Here is a tiny trained network, its code and every weight. The questions are about switching its units off for an input and a class, where a switched-off unit gives its printed mean instead of its output.

import numpy as np


def w(rows, s, z=0):
    codes = np.array(rows[::2]) - 128.0
    scale = np.full(codes.shape[1], s)
    scale[-1] = z or s
    return codes * scale


def f(y):
    return y / 2 * (1 + np.tanh(0.7978845608 * (y + 0.044715 * y**3)))


def log_softmax(a):
    a = a - a.max(-1, keepdims=True)
    return a - np.log(np.exp(a).sum(-1, keepdims=True))


def net(x, mask):
    res = np.array(x, float).reshape(1, 7) / 4 @ E
    y = f(res @ A[0][:, :-1].T + A[0][:, -1])
    res = res + np.where(mask, y, B[0][:, -1]) @ B[0][:, :-1]
    return log_softmax(res[-1] @ U[:, :-1].T + U[:, -1])


A, B = {}, {}
E = w([
[69,152,105,95],'x0',
[118,212,13,157],'x1',
[223,185,126,162],'x2',
[14,128,201,147],'x3',
[140,137,182,2],'x4',
[161,149,90,221],'x5',
[110,229,186,172],'x6',
],0.0063)
A[0] = w([
[188,117,140,119,217],'N0',
[217,56,84,248,203],'N1',
[38,100,149,116,166],'N2',
[118,104,196,186,60],'N3',
[191,223,148,211,254],'N4',
[106,171,76,62,131],'N5',
[157,28,208,102,63],'N6',
[151,215,249,142,110],'N7',
[143,148,133,114,93],'N8',
[153,161,64,124,2],'N9',
[172,28,182,132,112],'N10',
[203,175,147,189,235],'N11',
[184,165,92,91,188],'N12',
[69,181,205,93,69],'N13',
[132,60,201,94,18],'N14',
[93,171,95,84,156],'N15',
[29,170,164,91,154],'N16',
[106,99,108,188,49],'N17',
[156,144,137,105,53],'N18',
],0.012,0.0042)
B[0] = w([
[163,82,205,188,180],'N0',
[144,241,1,58,240],'N1',
[134,193,194,167,217],'N2',
[195,102,133,46,154],'N3',
[227,157,110,174,254],'N4',
[207,62,121,127,176],'N5',
[141,183,242,102,222],'N6',
[56,129,120,253,218],'N7',
[113,101,118,125,127],'N8',
[140,84,126,70,147],'N9',
[119,221,216,113,200],'N10',
[187,114,140,193,220],'N11',
[163,28,144,152,189],'N12',
[51,153,91,182,209],'N13',
[139,181,185,47,197],'N14',
[172,105,109,151,172],'N15',
[93,211,112,202,232],'N16',
[126,154,155,39,143],'N17',
[102,98,130,116,127],'N18',
],0.018,0.0084)
U = w([
[34,114,45,157,126],'0',
[131,103,111,66,43],'1',
[72,157,94,233,2],'2',
[208,188,35,165,228],'3',
[16,211,166,139,206],'4',
[41,84,215,104,83],'5',
[44,140,3,12,3],'6',
],0.0066,0.0043)

Each question gives the input, the list of numbers given to net, and the class t.
The units are the neurons (one row each of A and B). Each row of codes is followed by its name. A weight is (code - 128) times the scale printed after its matrix; where a second scale follows, it is the last column's (A, B and U).
mask holds one flag per neuron, in row order. A switched-off neuron (its flag False) gives its mean, the last column of its row in B, instead of its output. The means were averaged over made-up inputs and are rounded, as every weight is.
A unit's drop is (log p(t) with every unit on - log p(t) with that unit switched off) / (log p(t) with every unit on - log p(t) with every unit switched off).
The circuit of an input: a set's keep is (log p(t) with only the set's units on - log p(t) with every unit switched off) / (log p(t) with every unit on - log p(t) with every unit switched off). Starting from the 12 units with the biggest drops (on a tie, the unit counted first), units are removed one at a time, each time the one whose removal leaves the highest keep (on an exact tie, the one counted first), for as long as the keep stays at least 0.8.
units of the circuit, in order: the units of the circuit, biggest drop first
unit that matters most: the unit with the biggest drop
k most important neurons: the k neurons with the biggest drops, biggest first
drop of u: that unit's drop, to one decimal
input [-6,-6,1,4,-5,-1,-5], class 4: units of the circuit, in order => N10
input [8,-8,3,-8,7,8,4], class 2: units of the circuit, in order => N7, N1
input [4,-5,2,-3,0,-5,-6], class 5: units of the circuit, in order => N1, N16
input [4,-1,1,7,6,7,2], class 2: units of the circuit, in order => N6, N7
input [2,-6,1,-6,3,-2,4], class 5: units of the circuit, in order => N1, N16
input [-6,0,-3,1,5,-6,-5], class 4: 2 most important neurons => N10, N12
input [-6,2,-5,5,4,8,5], class 2: 2 most important neurons => N1, N7
input [-3,5,2,-1,7,-4,7], class 2: 2 most important neurons => N7, N1
input [-4,-7,4,4,2,1,-5], class 4: 3 most important neurons => N10, N12, N5
input [7,7,-1,5,2,-2,0], class 2: 3 most important neurons => N1, N16, N4
input [3,8,7,8,8,0,7], class 2: drop of N7 => 0.3
input [2,0,-8,1,2,8,-6], class 4: drop of N10 => -0.1
input [4,-1,0,5,-1,1,3], class 2: drop of N10 => 0.4
input [7,6,2,5,4,4,7], class 2: unit that matters most => N7
